Below is a small trained network, with its code and all its weights. Each question gives an input and a class and asks what happens when units are switched off, that is, made to give their printed mean instead of their output.

import numpy as np


def w(rows, s, z=0):
    codes = np.array(rows[::2]) - 128.0
    scale = np.full(codes.shape[1], s)
    scale[-1] = z or s
    return codes * scale


def f(y):
    return np.maximum(y, 0)


def log_softmax(a):
    a = a - a.max(-1, keepdims=True)
    return a - np.log(np.exp(a).sum(-1, keepdims=True))


def net(x, mask):
    res = np.array(x, float).reshape(1, 6) / 4 @ E
    y = f(res @ A[0][:, :-1].T + A[0][:, -1])
    res = res + np.where(mask, y, B[0][:, -1]) @ B[0][:, :-1]
    return log_softmax(res[-1] @ U[:, :-1].T + U[:, -1])


A, B = {}, {}
E = w([
[59,123,148,166,3,137,73,7,112,50,254,192],'x0',
[118,117,119,119,116,143,115,137,122,128,119,122],'x1',
[140,127,134,130,128,133,119,131,129,123,130,135],'x2',
[137,130,125,135,125,136,125,137,129,119,130,137],'x3',
[175,200,39,3,75,201,202,109,230,57,158,65],'x4',
[32,69,230,105,170,252,226,171,216,131,149,232],'x5',
],0.0071)
A[0] = w([
[226,196,43,151,77,36,51,85,52,142,110,51,4],'neuron 0',
[60,128,140,183,16,119,74,16,110,40,254,180,135],'neuron 1',
[144,118,139,122,132,107,124,132,146,123,142,135,87],'neuron 2',
[88,56,194,240,175,77,55,144,30,200,115,189,84],'neuron 3',
[183,135,116,113,228,115,164,236,140,176,27,71,127],'neuron 4',
[89,48,189,218,166,75,71,145,49,185,110,165,83],'neuron 5',
[170,178,60,34,74,172,185,104,205,75,181,78,62],'neuron 6',
[163,150,95,119,223,117,158,212,138,171,62,100,88],'neuron 7',
[44,66,215,104,164,223,227,169,213,144,148,234,25],'neuron 8',
],0.0057,0.0021)
B[0] = w([
[64,126,137,232,192,46,42,193,73,95,215,15,236],'neuron 0',
[179,23,216,47,76,144,149,26,65,225,151,213,252],'neuron 1',
[121,141,107,113,120,131,116,123,121,140,132,127,128],'neuron 2',
[167,206,80,92,77,199,192,126,220,51,27,88,225],'neuron 3',
[174,35,223,54,50,132,130,35,82,223,154,232,227],'neuron 4',
[155,207,38,66,85,178,216,144,218,65,75,105,210],'neuron 5',
[152,206,80,115,100,200,190,146,222,68,41,135,230],'neuron 6',
[167,91,167,87,94,150,138,78,74,177,161,204,201],'neuron 7',
[18,136,102,233,241,12,26,232,36,115,185,1,241],'neuron 8',
],0.0057,0.011)
U = w([
[152,26,179,80,93,141,137,75,95,223,149,216,220],'0',
[142,241,73,108,105,177,190,143,254,41,65,117,146],'1',
[78,131,118,220,198,70,45,190,79,107,193,57,9],'2',
],0.0087,0.0011)

Each question gives the input, the list of numbers given to net, and the class t.
The units are the neurons (one row each of A and B). Each row of codes is followed by its name. A weight is (code - 128) times the scale printed after its matrix; where a second scale follows, it is the last column's (A, B and U).
mask holds one flag per neuron, in row order. A switched-off neuron (its flag False) gives its mean, the last column of its row in B, instead of its output. The means were averaged over made-up inputs and are rounded, as every weight is.
A unit's drop is (log p(t) with every unit on - log p(t) with that unit switched off) / (log p(t) with every unit on - log p(t) with every unit switched off).
The circuit of an input: a set's keep is (log p(t) with only the set's units on - log p(t) with every unit switched off) / (log p(t) with every unit on - log p(t) with every unit switched off). Starting from all 9 units, units are removed one at a time, each time the one whose removal leaves the highest keep (on an exact tie, the one counted first), for as long as the keep stays at least 0.8.
circuit, biggest first: the units of the circuit, biggest drop first
k most important neurons: the k neurons with the biggest drops, biggest first
drop when u is switched off: that unit's drop, to one decimal
input [3,-6,-8,8,7,8], class 2: 2 most important neurons -> [neuron 8; neuron 3]
input [6,3,7,7,-8,-2], class 1: circuit, biggest first -> [neuron 3]
input [7,1,5,4,3,-6], class 0: 2 most important neurons -> [neuron 1; neuron 8]
input [1,-6,0,0,-5,4], class 1: 3 most important neurons -> [neuron 3; neuron 5; neuron 0]
input [-8,4,7,4,-8,-7], class 0: 3 most important neurons -> [neuron 4; neuron 7; neuron 6]
input [-7,6,1,8,-6,8], class 2: 2 most important neurons -> [neuron 8; neuron 1]
input [-8,-8,-3,-8,8,6], class 0: 2 most important neurons -> [neuron 4; neuron 7]
input [-5,-6,-1,0,4,-4], class 0: 2 most important neurons -> [neuron 4; neuron 8]
input [0,3,1,-6,-4,-3], class 1: 3 most important neurons -> [neuron 8; neuron 3; neuron 5]
input [-5,-3,6,-6,-6,-4], class 1: 3 most important neurons -> [neuron 3; neuron 5; neuron 1]
input [-3,-2,3,7,-5,1], class 1: 3 most important neurons -> [neuron 3; neuron 1; neuron 5]
input [-2,-4,-2,0,2,-3], class 2: 2 most important neurons -> [neuron 1; neuron 3]
input [1,-4,-7,-6,6,-8], class 2: 3 most important neurons -> [neuron 0; neuron 3; neuron 5]
input [-7,-8,-3,8,3,-8], class 2: circuit, biggest first -> [neuron 0]
input [3,-6,-1,0,-7,8], class 2: 2 most important neurons -> [neuron 8; neuron 6]
input [-2,-5,-6,-6,-6,4], class 1: drop when neuron 6 is switched off -> 0.0
input [-8,1,-8,4,4,2], class 0: drop when neuron 4 is switched off -> 0.1
input [-6,-4,5,-6,-4,-3], class 0: drop when neuron 4 is switched off -> 1.5
